What each symbol does to the objects:
w696 du w848
w696 ro w291
w696 bu w543
w696 ka w144
w696 da w459
w239 du w667
w239 ro w694
w239 bu w433
w239 ka w794
w239 da w931
w895 du w700
w895 ro w924
w895 bu w516
w895 ka w341
w895 da w906
w516 du w808
w516 ro w906
w516 bu w125
w516 ka w388
w516 da w12
w388 du w266
w388 ro w914
w388 bu w912
w388 ka w611
w388 da w234
w924 du w895
w924 ro w364
w924 bu w906
w924 ka w808
w924 da w10
w413 du w140
w413 ro w882
w413 bu w368
w413 ka w662
w413 da w356
w349 du w993
w349 ro w540
w349 bu w477
w349 ka w595
w349 da w662
w831 du w794
w831 ro w433
w831 bu w715
w831 ka w674
w831 da w850
w611 du w643
w611 ro w917
w611 bu w330
w611 ka w209
w611 da w902
w596 du w707
w596 ro w785
w596 bu w291
w596 ka w848
w596 da w820
w364 du w924
w364 ro w445
w364 bu w10
w364 ka w516
w364 da w487
w912 du w917
w912 ro w234
w912 bu w263
w912 ka w330
w912 da w2
w102 du w827
w102 ro w687
w102 bu w694
w102 ka w667
w102 da w657
w45 du w866
w45 ro w564
w45 bu w450
w45 ka w51
w45 da w630
w670 du w809
w670 ro w512
w670 bu w140
w670 ka w349
w670 da w413
w674 du w975
w674 ro w264
w674 bu w580
w674 ka w484
w674 da w362
w14 du w40
w14 ro w144
w14 bu w290
w14 ka w313
w14 da w763
w341 du w793
w341 ro w808
w341 bu w388
w341 ka w487
w341 da w914
w356 du w368
w356 ro w537
w356 bu w707
w356 ka w998
w356 da w596
w715 du w264
w715 ro w850
w715 bu w100
w715 ka w580
w715 da w112
w329 du w630
w329 ro w700
w329 bu w341
w329 ka w445
w329 da w808
w809 du w112
w809 ro w670
w809 bu w540
w809 ka w993
w809 da w140
w827 du w762
w827 ro w102
w827 bu w239
w827 ka w844
w827 da w694
w51 du w752
w51 ro w952
w51 bu w924
w51 ka w700
w51 da w364
w955 du w209
w955 ro w330
w955 bu w874
w955 ka w99
w955 da w93
w291 du w696
w291 ro w820
w291 bu w459
w291 ka w87
w291 da w313
w906 du w516
w906 ro w10
w906 bu w12
w906 ka w914
w906 da w643
w362 du w580
w362 ro w100
w362 bu w157
w362 ka w512
w362 da w993
w595 du w882
w595 ro w562
w595 bu w537
w595 ka w368
w595 da w617
w125 du w914
w125 ro w12
w125 bu w732
w125 ka w912
w125 da w209
w732 du w234
w732 ro w209
w732 bu w99
w732 ka w263
w732 da w659
w477 du w562
w477 ro w662
w477 bu w601
w477 ka w537
w477 da w29
w12 du w125
w12 ro w643
w12 bu w209
w12 ka w234
w12 da w955
w209 du w732
w209 ro w955
w209 bu w659
w209 ka w2
w209 da w874
w543 du w87
w543 ro w459
w543 bu w347
w543 ka w763
w543 da w866
w132 du w998
w132 ro w707
w132 bu w848
w132 ka w447
w132 da w696
w157 du w910
w157 ro w993
w157 bu w595
w157 ka w413
w157 da w562
w763 du w290
w763 ro w37
w763 bu w375
w763 ka w564
w763 da w752
w99 du w2
w99 ro w659
w99 bu w135
w99 ka w4
w99 da w679
w512 du w670
w512 ro w910
w512 bu w413
w512 ka w540
w512 da w882
w375 du w753
w375 ro w752
w375 bu w700
w375 ka w630
w375 da w895
w848 du w463
w848 ro w696
w848 bu w87
w848 ka w14
w848 da w543
w917 du w611
w917 ro w912
w917 bu w902
w917 ka w955
w917 da w263
w753 du w564
w753 ro w375
w753 bu w329
w753 ka w450
w753 da w700
w952 du w51
w952 ro w450
w952 bu w364
w952 ka w895
w952 da w445
w47 du w662
w47 ro w368
w47 bu w998
w47 ka w601
w47 da w132
w866 du w347
w866 ro w45
w866 bu w952
w866 ka w752
w866 da w450
w700 du w329
w700 ro w895
w700 bu w808
w700 ka w793
w700 da w516
w29 du w601
w29 ro w998
w29 bu w447
w29 ka w785
w29 da w463
w687 du w102
w687 ro w545
w687 bu w657
w687 ka w239
w687 da w203
w463 du w447
w463 ro w848
w463 bu w144
w463 ka w40
w463 da w87
w297 du w545
w297 ro w844
w297 bu w736
w297 ka w657
w297 da w794
w87 du w144
w87 ro w543
w87 bu w37
w87 ka w290
w87 da w347
w433 du w831
w433 ro w931
w433 bu w850
w433 ka w264
w433 da w566
w459 du w543
w459 ro w313
w459 bu w866
w459 ka w37
w459 da w45
w657 du w694
w657 ro w203
w657 bu w928
w657 ka w433
w657 da w975
w484 du w566
w484 ro w280
w484 bu w670
w484 ka w112
w484 da w512
w545 du w687
w545 ro w297
w545 bu w203
w545 ka w694
w545 da w736
w112 du w100
w112 ro w809
w112 bu w349
w112 ka w157
w112 da w540
w808 du w341
w808 ro w516
w808 bu w914
w808 ka w266
w808 da w125
w601 du w617
w601 ro w29
w601 bu w627
w601 ka w596
w601 da w447
w313 du w459
w313 ro w235
w313 bu w45
w313 ka w347
w313 da w564
w330 du w955
w330 ro w902
w330 bu w93
w330 ka w659
w330 da w408
w914 du w388
w914 ro w125
w914 bu w234
w914 ka w917
w914 da w732
w662 du w477
w662 ro w47
w662 bu w29
w662 ka w617
w662 da w998
w10 du w906
w10 ro w487
w10 bu w643
w10 ka w125
w10 da w611
w144 du w14
w144 ro w87
w144 bu w763
w144 ka w235
w144 da w37
w998 du w29
w998 ro w132
w998 bu w463
w998 ka w627
w998 da w848
w659 du w99
w659 ro w874
w659 bu w679
w659 ka w231
w659 da w980
w794 du w736
w794 ro w831
w794 bu w264
w794 ka w975
w794 da w715
w566 du w850
w566 ro w484
w566 bu w809
w566 ka w100
w566 da w670
w140 du w540
w140 ro w413
w140 bu w47
w140 ka w477
w140 da w368
w445 du w364
w445 ro w793
w445 bu w487
w445 ka w906
w445 da w266
w368 du w47
w368 ro w356
w368 bu w132
w368 ka w29
w368 da w707
w762 du w807
w762 ro w827
w762 bu w667
w762 ka w297
w762 da w239
w537 du w356
w537 ro w617
w537 bu w596
w537 ka w132
w537 da w785
w807 du w980
w807 ro w762
w807 bu w844
w807 ka w545
w807 da w667
w93 du w874
w93 ro w408
w93 bu w807
w93 ka w679
w93 da w762
w231 du w4
w231 ro w135
w231 bu w102
w231 ka w762
w231 da w687
w874 du w659
w874 ro w93
w874 bu w980
w874 ka w135
w874 da w807
w234 du w912
w234 ro w732
w234 bu w2
w234 ka w902
w234 da w99
w667 du w844
w667 ro w239
w667 bu w831
w667 ka w736
w667 da w433
w928 du w931
w928 ro w975
w928 bu w484
w928 ka w850
w928 da w280
w487 du w10
w487 ro w266
w487 bu w611
w487 ka w12
w487 da w917
w736 du w203
w736 ro w794
w736 bu w674
w736 ka w928
w736 da w264
w630 du w450
w630 ro w329
w630 bu w793
w630 ka w364
w630 da w341
w100 du w362
w100 ro w112
w100 bu w993
w100 ka w910
w100 da w349
w4 du w408
w4 ro w231
w4 bu w827
w4 ka w807
w4 da w102
w564 du w45
w564 ro w753
w564 bu w630
w564 ka w952
w564 da w329
w203 du w657
w203 ro w736
w203 bu w975
w203 ka w931
w203 da w674
w975 du w928
w975 ro w674
w975 bu w280
w975 ka w566
w975 da w580
w2 du w263
w2 ro w99
w2 bu w231
w2 ka w408
w2 da w135
w290 du w235
w290 ro w763
w290 bu w753
w290 ka w45
w290 da w375
w931 du w433
w931 ro w928
w931 bu w566
w931 ka w715
w931 da w484
w280 du w484
w280 ro w580
w280 bu w512
w280 ka w809
w280 da w910
w993 du w157
w993 ro w349
w993 bu w562
w993 ka w882
w993 da w477
w844 du w297
w844 ro w667
w844 bu w794
w844 ka w203
w844 da w831
w408 du w93
w408 ro w4
w408 bu w762
w408 ka w980
w408 da w827
w617 du w537
w617 ro w601
w617 bu w785
w617 ka w707
w617 da w627
w580 du w280
w580 ro w362
w580 bu w910
w580 ka w670
w580 da w157
w785 du w596
w785 ro w627
w785 bu w820
w785 ka w696
w785 da w40
w135 du w231
w135 ro w679
w135 bu w687
w135 ka w827
w135 da w545
w37 du w763
w37 ro w347
w37 bu w752
w37 ka w753
w37 da w51
w850 du w715
w850 ro w566
w850 bu w112
w850 ka w362
w850 da w809
w447 du w627
w447 ro w463
w447 bu w14
w447 ka w820
w447 da w144
w540 du w349
w540 ro w140
w540 bu w662
w540 ka w562
w540 da w47
w235 du w313
w235 ro w290
w235 bu w564
w235 ka w866
w235 da w753
w694 du w239
w694 ro w657
w694 bu w931
w694 ka w831
w694 da w928
w679 du w135
w679 ro w980
w679 bu w545
w679 ka w102
w679 da w297
w347 du w37
w347 ro w866
w347 bu w51
w347 ka w375
w347 da w952
w450 du w952
w450 ro w630
w450 bu w445
w450 ka w924
w450 da w793
w562 du w595
w562 ro w477
w562 bu w617
w562 ka w356
w562 da w601
w820 du w291
w820 ro w40
w820 bu w313
w820 ka w543
w820 da w235
w266 du w487
w266 ro w388
w266 bu w917
w266 ka w643
w266 da w912
w793 du w445
w793 ro w341
w793 bu w266
w793 ka w10
w793 da w388
w980 du w679
w980 ro w807
w980 bu w297
w980 ka w687
w980 da w844
w643 du w12
w643 ro w611
w643 bu w955
w643 ka w732
w643 da w330
w263 du w902
w263 ro w2
w263 bu w4
w263 ka w93
w263 da w231
w707 du w132
w707 ro w596
w707 bu w696
w707 ka w463
w707 da w291
w910 du w512
w910 ro w157
w910 bu w882
w910 ka w140
w910 da w595
w902 du w330
w902 ro w263
w902 bu w408
w902 ka w874
w902 da w4
w40 du w820
w40 ro w14
w40 bu w235
w40 ka w459
w40 da w290
w264 du w674
w264 ro w715
w264 bu w362
w264 ka w280
w264 da w100
w627 du w785
w627 ro w447
w627 bu w40
w627 ka w291
w627 da w14
w752 du w375
w752 ro w51
w752 bu w895
w752 ka w329
w752 da w924
w882 du w413
w882 ro w595
w882 bu w356
w882 ka w47
w882 da w537

In the rows, zero is written as 69.

The rows follow the links: the fewer symbols apart two objects are, the more alike their rows tend to be.

Row, then object:
[55, 56, 49, 62, 94, 88, 16, 74, 55, 72, 51, 67, 67, 48, 92, 50, 58, 70, 74, 30, 51, 61, 72, 92, 82, 78, 89, 54, 82, 96, 79, 69, 83, 50, 71, 53, 75, 75, 58, 64, 35, 52, 71, 63, 61, 66, 81, 40, 106, 98, 44, 84, 91, 58, 72, 40, 95, 91, 37, 91, 77]
object: w280
[70, 66, 42, 73, 97, 96, 53, 62, 80, 72, 40, 77, 47, 55, 87, 58, 68, 63, 77, 33, 36, 94, 73, 84, 83, 64, 115, 33, 89, 82, 91, 101, 91, 70, 58, 86, 64, 60, 77, 66, 78, 72, 76, 58, 99, 58, 51, 43, 90, 92, 59, 82, 104, 81, 59, 58, 57, 97, 41, 86, 68]
object: w368
[94, 73, 96, 54, 45, 69, 100, 66, 67, 41, 96, 66, 44, 68, 58, 87, 96, 62, 75, 100, 100, 64, 59, 21, 79, 60, 48, 88, 75, 57, 57, 64, 54, 72, 52, 97, 45, 48, 59, 95, 81, 87, 97, 61, 98, 57, 65, 59, 68, 66, 89, 71, 63, 74, 57, 62, 33, 61, 110, 68, 79]
object: w375
[72, 68, 82, 75, 55, 26, 90, 64, 74, 74, 109, 86, 73, 94, 77, 95, 89, 82, 78, 75, 125, 62, 52, 41, 55, 74, 70, 96, 55, 36, 45, 56, 65, 55, 67, 79, 64, 63, 54, 106, 81, 59, 97, 73, 81, 75, 75, 84, 46, 73, 77, 59, 34, 39, 56, 89, 69, 87, 93, 48, 63]
object: w266
[103, 62, 71, 50, 52, 108, 66, 61, 80, 34, 76, 33, 39, 32, 68, 48, 67, 68, 66, 83, 70, 63, 79, 49, 79, 54, 101, 69, 84, 74, 84, 83, 82, 48, 38, 85, 44, 40, 88, 67, 72, 96, 89, 54, 92, 67, 49, 49, 90, 93, 71, 49, 88, 68, 82, 39, 45, 65, 83, 87, 70]
object: w707
[65, 69, 88, 67, 55, 29, 84, 71, 56, 68, 106, 87, 68, 92, 72, 94, 97, 72, 81, 77, 123, 54, 50, 39, 67, 80, 39, 100, 64, 52, 39, 44, 52, 63, 75, 75, 66, 67, 39, 104, 63, 60, 97, 72, 75, 64, 90, 68, 61, 67, 75, 78, 39, 46, 50, 76, 69, 77, 97, 58, 76]
object: w125
[74, 68, 78, 80, 53, 25, 94, 61, 78, 77, 101, 87, 71, 90, 76, 92, 87, 86, 79, 75, 119, 68, 55, 43, 49, 72, 77, 94, 51, 38, 50, 59, 66, 53, 63, 76, 64, 62, 59, 102, 88, 61, 94, 75, 79, 78, 65, 91, 39, 74, 76, 50, 36, 41, 58, 92, 71, 90, 91, 44, 62]
object: w487
[52, 61, 67, 87, 73, 29, 79, 69, 74, 92, 92, 81, 98, 104, 76, 65, 61, 84, 74, 64, 100, 59, 60, 88, 48, 80, 76, 89, 49, 23, 54, 56, 67, 60, 86, 44, 82, 78, 69, 71, 64, 49, 65, 85, 43, 100, 90, 86, 42, 59, 62, 65, 32, 33, 66, 96, 104, 72, 63, 56, 58]
object: w408
[102, 63, 82, 52, 51, 110, 88, 63, 77, 33, 80, 39, 40, 46, 56, 45, 69, 58, 67, 98, 68, 63, 76, 49, 85, 48, 76, 73, 87, 58, 78, 82, 71, 68, 48, 89, 42, 40, 91, 57, 74, 101, 78, 59, 93, 68, 57, 46, 85, 69, 78, 65, 84, 84, 78, 46, 33, 44, 92, 95, 71]
object: w627
[74, 63, 44, 69, 92, 97, 49, 59, 81, 70, 42, 74, 48, 44, 89, 61, 66, 66, 75, 35, 42, 92, 73, 78, 80, 64, 118, 36, 89, 89, 90, 100, 96, 62, 53, 88, 60, 59, 75, 70, 77, 73, 82, 59, 100, 56, 48, 48, 93, 98, 60, 74, 105, 79, 63, 54, 60, 100, 46, 82, 68]
object: w356
[82, 78, 58, 76, 71, 68, 84, 52, 91, 73, 50, 86, 49, 59, 75, 92, 82, 74, 68, 61, 55, 102, 67, 50, 62, 58, 104, 49, 69, 83, 85, 96, 85, 66, 46, 104, 60, 56, 74, 85, 113, 81, 84, 60, 110, 48, 26, 83, 50, 86, 82, 48, 85, 84, 59, 85, 37, 99, 69, 46, 61]
object: w313
[53, 86, 80, 61, 51, 39, 52, 80, 44, 78, 58, 78, 90, 71, 53, 105, 75, 74, 55, 82, 67, 63, 68, 60, 55, 79, 8, 82, 48, 110, 52, 36, 43, 80, 86, 55, 87, 94, 42, 76, 56, 53, 51, 73, 36, 50, 73, 102, 48, 48, 73, 61, 50, 76, 71, 80, 75, 58, 78, 37, 76]
object: w209
[84, 57, 68, 58, 61, 113, 51, 69, 75, 44, 66, 24, 66, 40, 59, 23, 40, 64, 56, 82, 49, 50, 90, 86, 75, 57, 85, 68, 76, 69, 87, 73, 77, 51, 60, 50, 61, 56, 97, 30, 46, 82, 51, 61, 47, 86, 69, 53, 91, 73, 60, 53, 84, 69, 100, 41, 75, 38, 59, 96, 65]
object: w910
[75, 91, 88, 59, 55, 61, 97, 72, 56, 60, 62, 79, 59, 72, 44, 105, 90, 54, 66, 97, 66, 81, 61, 38, 75, 65, 19, 70, 69, 86, 56, 64, 42, 101, 70, 95, 61, 72, 54, 84, 92, 80, 67, 64, 87, 40, 63, 76, 56, 40, 95, 80, 68, 101, 54, 79, 30, 51, 98, 56, 79]
object: w630
[72, 83, 71, 84, 56, 33, 90, 58, 84, 86, 66, 88, 77, 81, 64, 106, 77, 84, 63, 77, 76, 92, 64, 52, 42, 65, 73, 74, 45, 70, 65, 69, 68, 67, 65, 82, 71, 74, 68, 90, 107, 65, 68, 72, 74, 63, 41, 116, 22, 64, 87, 35, 51, 68, 63, 107, 58, 85, 81, 19, 60]
object: w341
[53, 64, 66, 89, 69, 28, 80, 68, 76, 93, 86, 78, 99, 102, 71, 66, 58, 85, 70, 66, 94, 62, 62, 85, 44, 80, 73, 86, 45, 29, 57, 54, 68, 58, 86, 44, 84, 83, 72, 65, 68, 48, 63, 83, 40, 98, 82, 97, 37, 58, 65, 56, 32, 38, 71, 97, 103, 71, 62, 50, 56]
object: w93
[41, 60, 67, 77, 82, 33, 54, 79, 51, 86, 89, 91, 86, 97, 90, 72, 76, 72, 84, 44, 100, 53, 54, 83, 70, 91, 56, 82, 66, 49, 46, 45, 62, 62, 92, 46, 82, 83, 42, 84, 39, 40, 79, 79, 53, 79, 110, 55, 78, 69, 55, 99, 49, 40, 53, 68, 105, 84, 59, 77, 69]
object: w980
[46, 52, 52, 83, 99, 70, 66, 73, 72, 85, 71, 74, 88, 96, 82, 31, 49, 66, 80, 41, 62, 64, 64, 113, 73, 78, 89, 57, 75, 26, 71, 75, 77, 76, 90, 48, 83, 78, 81, 45, 50, 56, 54, 80, 55, 98, 100, 45, 83, 60, 51, 102, 68, 55, 64, 70, 100, 67, 38, 97, 63]
object: w975
[98, 69, 85, 59, 45, 66, 93, 58, 80, 44, 97, 62, 40, 61, 71, 86, 92, 74, 72, 92, 105, 70, 62, 23, 70, 60, 82, 87, 73, 58, 62, 71, 71, 53, 42, 100, 43, 41, 68, 99, 89, 87, 105, 60, 102, 61, 53, 64, 64, 86, 85, 51, 61, 59, 61, 66, 38, 80, 101, 65, 73]
object: w45
[98, 68, 76, 63, 50, 66, 86, 54, 85, 53, 87, 69, 40, 56, 75, 87, 90, 80, 71, 82, 100, 76, 66, 26, 64, 58, 99, 79, 71, 64, 69, 78, 79, 47, 38, 101, 47, 42, 73, 100, 96, 84, 106, 58, 106, 60, 43, 73, 57, 97, 83, 40, 67, 62, 64, 69, 39, 89, 91, 56, 65]
object: w347
[94, 71, 93, 55, 42, 65, 99, 62, 73, 43, 100, 62, 41, 65, 63, 83, 94, 63, 75, 99, 105, 64, 61, 23, 77, 58, 57, 89, 74, 57, 57, 67, 61, 67, 48, 99, 44, 44, 62, 96, 84, 89, 99, 61, 101, 59, 64, 57, 68, 73, 88, 65, 61, 69, 58, 64, 34, 66, 110, 70, 76]
object: w753
[50, 52, 56, 86, 91, 71, 71, 73, 76, 83, 74, 64, 92, 94, 73, 27, 40, 66, 74, 56, 62, 58, 68, 114, 65, 74, 86, 63, 68, 23, 74, 74, 75, 72, 90, 39, 81, 79, 89, 31, 50, 57, 46, 80, 45, 105, 96, 57, 75, 51, 55, 84, 58, 54, 76, 75, 101, 53, 42, 91, 59]
object: w931
[41, 51, 50, 83, 106, 73, 52, 73, 66, 87, 63, 81, 81, 89, 90, 39, 57, 62, 84, 28, 60, 65, 62, 110, 78, 79, 90, 54, 81, 44, 73, 75, 77, 74, 87, 52, 80, 79, 70, 52, 44, 50, 62, 78, 60, 86, 97, 37, 94, 70, 45, 105, 75, 58, 56, 63, 99, 81, 34, 98, 66]
object: w264
[42, 56, 69, 83, 79, 29, 70, 75, 61, 89, 93, 89, 91, 106, 86, 65, 69, 77, 83, 49, 106, 54, 51, 86, 62, 89, 66, 87, 61, 32, 48, 51, 65, 59, 89, 48, 83, 79, 54, 78, 49, 43, 77, 84, 51, 89, 106, 64, 65, 65, 56, 87, 40, 34, 54, 82, 106, 81, 63, 72, 65]
object: w135
[62, 64, 66, 69, 57, 75, 40, 75, 64, 71, 63, 42, 98, 62, 57, 43, 36, 77, 50, 76, 55, 46, 83, 95, 54, 70, 60, 78, 53, 76, 74, 51, 63, 55, 83, 26, 82, 81, 84, 33, 39, 56, 36, 73, 13, 90, 77, 87, 66, 60, 55, 46, 57, 54, 102, 64, 105, 43, 54, 64, 63]
object: w657
[87, 78, 96, 55, 46, 66, 102, 67, 62, 42, 94, 66, 46, 70, 53, 89, 96, 58, 74, 103, 95, 65, 59, 22, 81, 61, 35, 87, 79, 63, 52, 65, 51, 81, 56, 98, 50, 52, 58, 90, 81, 88, 90, 63, 96, 52, 69, 59, 68, 59, 90, 78, 65, 81, 56, 65, 30, 57, 110, 71, 80]
object: w752

Each walk starts at a row. The symbols on each line, taken left to right, move it on to the next object.
Each answer is a row, close to the row of the object it stands for.
start [74, 82, 56, 78, 78, 74, 87, 58, 87, 73, 42, 88, 50, 61, 68, 89, 81, 64, 70, 59, 41, 110, 69, 58, 68, 56, 93, 40, 73, 81, 86, 100, 78, 84, 54, 104, 63, 62, 77, 79, 113, 84, 73, 61, 111, 47, 30, 81, 55, 72, 85, 65, 90, 98, 54, 86, 33, 90, 66, 50, 66]
ka ro ro da du -> [84, 81, 94, 53, 48, 67, 103, 68, 60, 46, 88, 70, 48, 71, 50, 93, 97, 56, 72, 101, 88, 70, 59, 26, 84, 62, 28, 82, 77, 68, 53, 63, 46, 86, 60, 97, 52, 58, 55, 88, 82, 87, 85, 64, 95, 48, 71, 61, 67, 54, 90, 81, 66, 88, 55, 67, 32, 52, 108, 67, 81]
da ro ro ro ka ro du bu -> [56, 77, 91, 60, 56, 35, 71, 79, 41, 68, 88, 84, 73, 82, 66, 104, 95, 63, 74, 77, 105, 54, 53, 40, 74, 84, 13, 96, 64, 77, 37, 37, 40, 75, 81, 68, 72, 78, 30, 100, 53, 58, 84, 70, 64, 52, 92, 69, 66, 59, 75, 88, 48, 64, 52, 68, 70, 69, 93, 56, 83]
start [65, 96, 82, 65, 58, 55, 97, 69, 59, 68, 51, 87, 65, 71, 45, 111, 87, 60, 63, 90, 56, 88, 64, 43, 68, 63, 21, 65, 60, 94, 61, 66, 47, 101, 71, 92, 68, 80, 58, 81, 98, 78, 58, 67, 82, 38, 54, 95, 43, 41, 92, 69, 66, 104, 57, 89, 36, 58, 89, 37, 76]
ka da ro ro ro du ro -> [61, 73, 88, 65, 54, 31, 78, 72, 50, 67, 102, 87, 70, 92, 71, 98, 98, 68, 79, 79, 116, 54, 52, 40, 69, 82, 30, 99, 66, 59, 35, 41, 49, 68, 76, 74, 68, 71, 36, 104, 58, 57, 94, 70, 72, 59, 92, 65, 62, 63, 73, 85, 42, 52, 49, 73, 70, 74, 96, 59, 78]
da bu bu da da du -> [57, 56, 62, 80, 72, 73, 64, 75, 74, 79, 73, 48, 98, 80, 62, 29, 33, 72, 60, 73, 59, 52, 77, 108, 57, 69, 75, 74, 54, 41, 75, 62, 70, 62, 85, 31, 82, 79, 93, 30, 49, 58, 35, 81, 23, 105, 86, 77, 63, 52, 56, 59, 55, 55, 94, 73, 103, 43, 46, 78, 57]
start [79, 85, 96, 55, 50, 65, 101, 70, 57, 47, 81, 73, 52, 72, 47, 95, 97, 54, 70, 99, 81, 72, 60, 30, 83, 63, 21, 81, 76, 72, 53, 62, 43, 92, 65, 96, 57, 63, 53, 87, 84, 86, 78, 65, 93, 43, 67, 67, 63, 49, 94, 85, 64, 93, 54, 70, 32, 49, 108, 62, 81]
ka du bu da bu ro du -> [52, 86, 84, 61, 52, 42, 54, 80, 39, 75, 62, 80, 86, 70, 54, 106, 79, 66, 60, 81, 73, 60, 65, 54, 61, 78, 3, 83, 53, 106, 47, 37, 41, 80, 88, 56, 81, 95, 36, 82, 58, 54, 55, 73, 43, 47, 79, 95, 54, 50, 72, 70, 55, 76, 67, 75, 76, 58, 81, 40, 80]
du ro du bu da du ka -> [41, 63, 70, 66, 81, 44, 37, 79, 43, 84, 80, 86, 86, 82, 85, 75, 75, 70, 79, 43, 91, 47, 55, 79, 74, 93, 44, 81, 69, 75, 46, 40, 57, 64, 91, 45, 85, 87, 33, 83, 29, 40, 78, 76, 49, 70, 107, 52, 84, 75, 49, 99, 58, 45, 56, 58, 104, 81, 59, 75, 76]
start [65, 64, 56, 75, 97, 106, 87, 66, 82, 65, 55, 63, 61, 78, 65, 28, 54, 50, 74, 59, 35, 80, 73, 102, 85, 59, 88, 41, 89, 38, 88, 101, 77, 95, 72, 73, 66, 66, 97, 33, 73, 83, 50, 68, 82, 83, 74, 37, 89, 53, 66, 101, 90, 90, 67, 64, 57, 52, 50, 104, 65]
bu bu ro ka ro -> [85, 76, 79, 61, 66, 103, 109, 67, 74, 46, 64, 58, 44, 65, 47, 59, 74, 48, 69, 94, 45, 85, 70, 58, 88, 51, 58, 57, 88, 58, 81, 92, 61, 101, 60, 98, 51, 55, 88, 53, 87, 99, 62, 60, 97, 61, 61, 47, 78, 46, 89, 88, 88, 109, 61, 62, 27, 41, 85, 90, 73]
ka ro ro du du da -> [97, 70, 71, 68, 54, 65, 84, 53, 88, 58, 77, 71, 42, 58, 78, 88, 87, 80, 68, 75, 91, 82, 68, 34, 60, 56, 104, 71, 70, 65, 73, 82, 84, 47, 37, 100, 49, 44, 72, 100, 101, 84, 102, 58, 107, 59, 37, 77, 55, 97, 82, 39, 68, 62, 64, 75, 42, 94, 90, 52, 66]
start [53, 82, 88, 56, 55, 38, 59, 81, 37, 72, 75, 84, 81, 75, 58, 105, 89, 64, 67, 76, 88, 56, 59, 46, 69, 82, 1, 86, 60, 97, 40, 34, 38, 81, 86, 64, 76, 87, 28, 91, 54, 53, 70, 70, 53, 45, 87, 77, 64, 53, 73, 81, 51, 72, 58, 70, 73, 64, 85, 49, 81]
du da bu bu da ro da ka bu -> [79, 55, 61, 52, 63, 109, 24, 72, 65, 53, 60, 32, 64, 30, 73, 36, 45, 72, 55, 65, 52, 48, 86, 80, 75, 63, 86, 66, 75, 98, 86, 63, 84, 43, 61, 48, 65, 60, 81, 47, 37, 72, 63, 60, 46, 73, 66, 52, 98, 94, 47, 52, 89, 60, 97, 33, 86, 60, 52, 90, 70]
ro ro bu du ro da ka bu bu -> [74, 83, 59, 73, 80, 82, 100, 59, 79, 71, 39, 85, 52, 71, 59, 86, 78, 57, 71, 68, 34, 108, 68, 64, 77, 57, 77, 37, 81, 79, 83, 100, 71, 100, 60, 103, 61, 67, 79, 68, 111, 85, 62, 63, 107, 49, 39, 69, 59, 60, 86, 78, 93, 109, 52, 83, 29, 74, 69, 62, 69]
start [82, 77, 74, 64, 71, 99, 107, 66, 76, 49, 56, 66, 50, 69, 47, 66, 77, 48, 70, 91, 42, 88, 69, 59, 86, 52, 57, 48, 86, 59, 77, 93, 62, 105, 62, 99, 55, 60, 86, 53, 95, 97, 59, 62, 99, 59, 55, 50, 75, 44, 86, 92, 90, 109, 58, 68, 27, 45, 81, 85, 75]
ka du bu da bu ro du -> [68, 95, 80, 68, 57, 52, 92, 69, 65, 71, 51, 87, 68, 73, 47, 111, 88, 63, 61, 87, 53, 93, 64, 46, 61, 65, 28, 61, 57, 93, 62, 66, 49, 99, 74, 90, 71, 84, 57, 80, 103, 75, 57, 68, 80, 43, 46, 101, 40, 44, 90, 63, 65, 102, 57, 94, 40, 64, 86, 33, 72]
ro ro ro ro da du bu ro ro -> [53, 84, 85, 58, 55, 40, 56, 81, 38, 72, 69, 84, 81, 73, 56, 106, 87, 68, 63, 79, 80, 58, 61, 51, 67, 83, 1, 87, 57, 104, 43, 34, 40, 82, 85, 60, 80, 88, 32, 88, 54, 55, 62, 71, 47, 46, 82, 87, 59, 52, 72, 77, 53, 74, 64, 72, 73, 60, 87, 47, 83]
start [61, 75, 91, 62, 56, 33, 74, 77, 46, 66, 96, 87, 73, 87, 69, 99, 96, 65, 77, 79, 110, 51, 51, 40, 72, 81, 21, 95, 66, 71, 36, 39, 42, 70, 78, 72, 70, 73, 32, 103, 55, 59, 90, 73, 68, 56, 93, 65, 63, 62, 75, 87, 46, 58, 50, 69, 70, 68, 94, 61, 80]
ro ro ro bu ro -> [55, 75, 70, 80, 56, 32, 67, 71, 70, 90, 66, 73, 104, 84, 57, 84, 57, 84, 55, 81, 69, 65, 72, 77, 37, 75, 51, 81, 36, 69, 59, 48, 57, 65, 83, 42, 88, 87, 69, 63, 72, 55, 45, 81, 30, 81, 67, 118, 29, 52, 70, 38, 38, 55, 82, 97, 92, 59, 66, 30, 60]
da ro da du du ro ka -> [64, 64, 66, 63, 61, 74, 33, 75, 61, 73, 61, 43, 96, 57, 56, 47, 38, 77, 48, 72, 54, 46, 85, 93, 56, 73, 53, 76, 52, 86, 69, 46, 65, 55, 80, 26, 85, 84, 76, 41, 36, 56, 39, 72, 12, 83, 78, 89, 66, 65, 54, 46, 57, 55, 102, 60, 105, 45, 52, 64, 64]
